6 -1 25 -9 9 -9 -13 -3 -1 -16 -15 -4 -11 -9 -20 -16
2 4 34 -4 23 -5 0 -2 -12 -5 -2 2 5 -6 -8 -3
-4 2 -4 9 -1 10 19 6 1 8 9 8 24 16 12 10
->
10 12 16 24 8 9 8 1 6 19 10 -1 9 -4 2 -4
-3 -8 -6 5 2 -2 -5 -12 -2 0 -5 23 -4 34 4 2
-16 -20 -9 -11 -4 -15 -16 -1 -3 -13 -9 9 -9 25 -1 6

-24 -18 9 -1 -4 -23 3 -10 8 -3 0
7 11 2 6 -21 -13 -38 -17 27 25 9
-18 8 30 39 22 9 -35 4 -12 -23 9
-24 -20 17 4 14 -13 11 -10 2 -10 -11
->
-11 -10 2 -10 11 -13 14 4 17 -20 -24
9 -23 -12 4 -35 9 22 39 30 8 -18
9 25 27 -17 -38 -13 -21 6 2 11 7
0 -3 8 -10 3 -23 -4 -1 9 -18 -24

-13 -8 0 25 -6 22
-17 9 -6 18 24 -24
-19 -6 -5 25 2 2
-14 10 0 4 13 -20
-11 13 1 7 20 -17
-23 -12 -12 39 5 4
-26 -6 -14 34 13 -15
-8 -3 3 24 0 25
-9 3 2 23 11 13
-11 12 2 3 14 -16
-4 2 8 15 0 25
->
25 0 15 8 2 -4
-16 14 3 2 12 -11
13 11 23 2 3 -9
25 0 24 3 -3 -8
-15 13 34 -14 -6 -26
4 5 39 -12 -12 -23
-17 20 7 1 13 -11
-20 13 4 0 10 -14
2 2 25 -5 -6 -19
-24 24 18 -6 9 -17
22 -6 25 0 -8 -13

-25 5 -10 2 -1 -17 14 -12 7
-17 -1 3 11 22 -24 -10 7 -8
-18 -3 -8 1 0 -26 4 -6 6
-6 -7 -15 0 4 -29 1 -5 8
-15 -3 -10 1 2 -26 4 -6 7
-33 0 -3 -8 -28 -26 14 -14 12
-14 -2 -7 6 14 -23 -1 -1 1
-18 11 -20 10 23 -4 13 -8 2
-31 6 -6 1 -5 -17 15 -12 6
-24 5 -5 6 9 -17 7 -6 1
->
1 -6 7 -17 9 6 -5 5 -24
6 -12 15 -17 -5 1 -6 6 -31
2 -8 13 -4 23 10 -20 11 -18
1 -1 -1 -23 14 6 -7 -2 -14
12 -14 14 -26 -28 -8 -3 0 -33
7 -6 4 -26 2 1 -10 -3 -15
8 -5 1 -29 4 0 -15 -7 -6
6 -6 4 -26 0 1 -8 -3 -18
-8 7 -10 -24 22 11 3 -1 -17
7 -12 14 -17 -1 2 -10 5 -25

8 8 5 3 21 3 11
11 8 6 24 9 11 25
17 14 3 7 17 5 2
11 4 15 12 31 16 17
13 12 8 7 11 12 5
7 18 15 13 18 7 6
5 8 4 13 27 12 6
32 22 3 18 7 9 5
7 8 -7 1 29 7 18
->
18 7 29 1 -7 8 7
5 9 7 18 3 22 32
6 12 27 13 4 8 5
6 7 18 13 15 18 7
5 12 11 7 8 12 13
17 16 31 12 15 4 11
2 5 17 7 3 14 17
25 11 9 24 6 8 11
11 3 21 3 5 8 8

14 5 17 -34 1 -8 -11 0 18 -26 -13 -15
-2 1 -10 -20 -11 -10 -12 0 2 -19 -12 -2
-8 -17 12 3 2 -4 -6 -24 -14 4 -9 -26
-24 -13 -28 20 -13 -2 -4 -11 -25 11 -3 6
->
6 -3 11 -25 -11 -4 -2 -13 20 -28 -13 -24
-26 -9 4 -14 -24 -6 -4 2 3 12 -17 -8
-2 -12 -19 2 0 -12 -10 -11 -20 -10 1 -2
-15 -13 -26 18 0 -11 -8 1 -34 17 5 14
---
-8 -30 12 16 22
0 37 -14 14 10
1 35 -13 20 5
->
37 -14
35 -13

-14 -11 -7 -26 4
-6 -11 -1 -28 -1
12 -9 9 -5 -30
->
-11 -1
-9 9

-3 18 -12
1 0 -20
-2 8 -12
-3 -12 -33
-3 -14 -36
->
0 -20
8 -12

-35 -22 13 10 3
16 -3 -28 32 -18
31 -17 -23 0 17
-18 35 26 -4 27
->
-3 -28
-17 -23

-3 -2 -34 -12
3 9 36 13
19 -17 -7 15
->
9 36
-17 -7

3 0 -2 2 -2
-8 -2 5 1 5
-5 -2 5 0 5
-30 -5 13 1 13
->
-2 5
-2 5
